Below are the code and all the weights of a small trained network. Each question names an input and a target symbol and asks about switching units off, where a switched-off unit gives its printed mean instead of its output.

import numpy as np


def w(rows, s, z=0):
    codes = np.array(rows[::2]) - 128.0
    scale = np.full(codes.shape[1], s)
    scale[-1] = z or s
    return codes * scale


def f(y):
    return np.maximum(y, 0)


def softmax(a):
    e = np.exp(a - a.max(-1, keepdims=True))
    return e / e.sum(-1, keepdims=True)


def log_softmax(a):
    a = a - a.max(-1, keepdims=True)
    return a - np.log(np.exp(a).sum(-1, keepdims=True))


def net(x, mask):
    ids = ['ΓΔΘΞαβεζηλμπστφω'.index(c) for c in x.split()]
    T = len(ids)
    res = E[ids] + P[:T]
    u = 0
    for l in range(2):
        r = res
        for j in range(2):
            rows = slice(4 * j, 4 * j + 4)
            q, k, v = (r @ M[l][rows].T for M in (Q, K, V))
            z = softmax(np.where(np.tri(T) > 0, q @ k.T / 4**0.5, -1e9)) @ v
            o = O[l][rows]
            res = res + np.where(mask[u + j], z, o[:, -1]) @ o[:, :-1]
        u += 2
        y = f(res @ A[l][:, :-1].T + A[l][:, -1])
        res = res + np.where(mask[u : u + 4], y, B[l][:, -1]) @ B[l][:, :-1]
        u += 4
    return log_softmax(res[-1] @ U[:, :-1].T + U[:, -1])


Q, K, V, O, A, B = {}, {}, {}, {}, {}, {}
E = w([
[108,161,45,112],'Γ',
[186,77,85,130],'Δ',
[119,204,51,129],'Θ',
[188,121,163,206],'Ξ',
[181,5,112,121],'α',
[122,204,127,180],'β',
[126,153,137,152],'ε',
[79,201,92,124],'ζ',
[138,126,118,137],'η',
[218,149,93,179],'λ',
[220,110,192,28],'μ',
[180,146,65,127],'π',
[57,136,70,69],'σ',
[73,80,61,37],'τ',
[88,80,146,97],'φ',
[164,186,91,161],'ω',
],0.015)
P = w([
[128,139,129,107],'0',
[124,2,115,161],'1',
[118,29,123,194],'2',
[115,44,119,213],'3',
[124,50,130,228],'4',
[136,52,120,230],'5',
[137,49,111,221],'6',
[123,41,71,175],'7',
],0.0099)
Q[0] = w([
[61,92,162,105],'0.h1',
[170,2,79,140],'0.h1',
[141,59,81,179],'0.h1',
[171,133,187,85],'0.h1',
[163,180,114,81],'0.h2',
[40,148,135,133],'0.h2',
[110,53,132,112],'0.h2',
[94,148,74,82],'0.h2',
],0.012)
K[0] = w([
[149,145,116,145],'0.h1',
[167,165,216,83],'0.h1',
[189,224,165,6],'0.h1',
[102,95,183,150],'0.h1',
[60,73,87,125],'0.h2',
[89,166,131,107],'0.h2',
[114,224,84,161],'0.h2',
[99,123,140,125],'0.h2',
],0.013)
V[0] = w([
[198,89,1,181],'0.h1',
[157,104,143,232],'0.h1',
[2,107,210,171],'0.h1',
[47,131,15,36],'0.h1',
[127,46,129,170],'0.h2',
[90,186,118,194],'0.h2',
[156,19,164,84],'0.h2',
[221,175,150,77],'0.h2',
],0.0071)
O[0] = w([
[140,47,115,179,236],'0.h1',
[191,80,95,126,132],'0.h1',
[158,144,114,23,2],'0.h1',
[2,113,155,148,146],'0.h1',
[86,101,79,62,190],'0.h2',
[156,218,140,132,140],'0.h2',
[71,69,149,51,130],'0.h2',
[99,143,54,139,119],'0.h2',
],0.0074,0.0055)
A[0] = w([
[137,86,77,99,4],'0.n1',
[188,223,159,216,87],'0.n2',
[2,126,59,211,57],'0.n3',
[237,86,168,112,120],'0.n4',
],0.0082,0.0019)
B[0] = w([
[118,161,129,177,150],'0.n1',
[121,98,32,47,165],'0.n2',
[151,125,162,206,246],'0.n3',
[2,148,130,72,176],'0.n4',
],0.0091,0.011)
Q[1] = w([
[39,100,91,132],'1.h1',
[130,133,121,177],'1.h1',
[200,252,186,107],'1.h1',
[165,248,205,108],'1.h1',
[97,98,110,134],'1.h2',
[174,156,133,187],'1.h2',
[91,125,155,95],'1.h2',
[169,35,83,173],'1.h2',
],0.016)
K[1] = w([
[171,150,151,32],'1.h1',
[123,161,114,126],'1.h1',
[118,77,77,226],'1.h1',
[167,110,129,253],'1.h1',
[122,135,114,104],'1.h2',
[100,198,128,153],'1.h2',
[80,109,126,121],'1.h2',
[149,142,84,147],'1.h2',
],0.017)
V[1] = w([
[51,60,167,112],'1.h1',
[39,214,132,10],'1.h1',
[36,141,177,175],'1.h1',
[163,23,92,4],'1.h1',
[145,96,160,76],'1.h2',
[134,151,152,124],'1.h2',
[156,95,99,115],'1.h2',
[94,147,198,138],'1.h2',
],0.012)
O[1] = w([
[35,113,81,250,128],'1.h1',
[30,194,136,24,75],'1.h1',
[72,59,155,135,123],'1.h1',
[124,231,79,191,139],'1.h1',
[128,134,104,237,2],'1.h2',
[108,97,112,133,63],'1.h2',
[158,154,171,180,170],'1.h2',
[119,62,90,154,18],'1.h2',
],0.011,0.0083)
A[1] = w([
[111,41,124,151,17],'1.n1',
[187,96,136,13,164],'1.n2',
[85,101,186,2,62],'1.n3',
[31,123,73,164,3],'1.n4',
],0.0086,0.0052)
B[1] = w([
[122,182,19,92,255],'1.n1',
[84,36,168,57,223],'1.n2',
[86,211,64,178,220],'1.n3',
[228,127,254,172,254],'1.n4',
],0.0072,0.015)
U = w([
[116,164,192,135,137],'Γ',
[108,192,44,153,113],'Δ',
[162,100,111,128,255],'Θ',
[123,70,153,160,126],'Ξ',
[173,122,115,186,44],'α',
[158,106,2,181,103],'β',
[155,71,196,87,127],'ε',
[154,125,111,100,238],'ζ',
[80,126,24,166,98],'η',
[87,124,120,96,101],'λ',
[149,121,125,129,145],'μ',
[158,165,171,69,18],'π',
[216,112,245,90,49],'σ',
[151,82,22,117,152],'τ',
[236,156,115,134,111],'φ',
[225,54,146,140,121],'ω',
],0.0077,0.0096)

Each question gives the input, a string of symbols that net reads in full, and the target symbol t.
The units are the heads (4 rows each of Q, K, V and O) and the neurons (one row each of A and B). Each row of codes is followed by its name. A weight is (code - 128) times the scale printed after its matrix; where a second scale follows, it is the last column's (O, A, B and U).
mask holds one flag per unit, layer by layer, with each layer's heads first. A switched-off unit (its flag False) gives its mean, the last column of its rows in O or B, instead of its output. The means were averaged over made-up inputs and are rounded, as every weight is.
A unit's drop is (log p(t) with every unit on - log p(t) with that unit switched off) / (log p(t) with every unit on - log p(t) with every unit switched off).
The circuit of an input: a set's keep is (log p(t) with only the set's units on - log p(t) with every unit switched off) / (log p(t) with every unit on - log p(t) with every unit switched off). Starting from all 12 units, units are removed one at a time, each time the one whose removal leaves the highest keep (on an exact tie, the one counted first), for as long as the keep stays at least 0.8.
circuit, biggest first: the units of the circuit, biggest drop first
unit that matters most: the unit with the biggest drop
top k neurons: the k neurons with the biggest drops, biggest first
top k neurons in layer l: the k neurons of layer l with the biggest drops, biggest first
which heads matter: for each layer, one digit per head in row order, 1 if its drop is at least 0.15 and else 0, layers parted by /
input λ α Ξ Ξ τ ε τ Δ, target φ: circuit, biggest first	[0.n2, 1.h1, 0.h1, 0.n3]
input τ Δ μ λ λ Θ ω, target Γ: circuit, biggest first	[1.n4, 1.h1, 0.h1]
input σ β ε λ, target η: unit that matters most	0.h1
input Θ ζ λ β β, target ε: circuit, biggest first	[1.h1, 0.h1]
input ζ λ σ Δ τ Δ σ, target λ: top 2 neurons in layer 1	[1.n3, 1.n2]
input σ Θ π, target η: top 2 neurons in layer 1	[1.n3, 1.n1]
input Γ π Ξ, target τ: which heads matter	10 / 11
input Γ Δ Δ ε η σ, target τ: which heads matter	11 / 11
input Γ η λ β η φ λ, target τ: top 2 neurons in layer 1	[1.n1, 1.n4]
input α λ α π τ φ, target α: which heads matter	01 / 10
input Ξ π α η, target Δ: which heads matter	10 / 10
input ζ π ε σ Δ ζ Δ φ, target λ: top 2 neurons in layer 1	[1.n3, 1.n2]
input Ξ β λ φ ζ τ τ β, target Δ: top 2 neurons in layer 1	[1.n4, 1.n2]
input π Ξ π Θ Ξ, target ω: circuit, biggest first	[1.h1, 0.h1]
input Θ φ β Γ η λ Γ σ, target ε: which heads matter	11 / 10
input Θ τ Ξ Θ ζ Γ φ, target ε: top 3 neurons	[1.n2, 0.n4, 0.n2]
input τ Δ φ β, target Ξ: unit that matters most	1.n4
input σ β π μ, target Γ: top 2 neurons	[0.n4, 1.n4]
input λ Θ λ τ Ξ σ ζ, target φ: which heads matter	11 / 10
input ζ ω β α σ π, target λ: which heads matter	11 / 10
input π ζ β τ, target ω: circuit, biggest first	[1.h1, 0.n4]
input Γ φ ε Ξ λ Θ Γ, target τ: top neuron in layer 1	[1.n1]
input Θ φ φ τ ζ η λ, target ε: circuit, biggest first	[0.h2, 1.h1, 1.n2]
input φ λ λ ω, target Γ: which heads matter	10 / 10
input λ Ξ λ τ φ, target φ: circuit, biggest first	[0.n2, 1.h1, 0.h1, 0.n3]
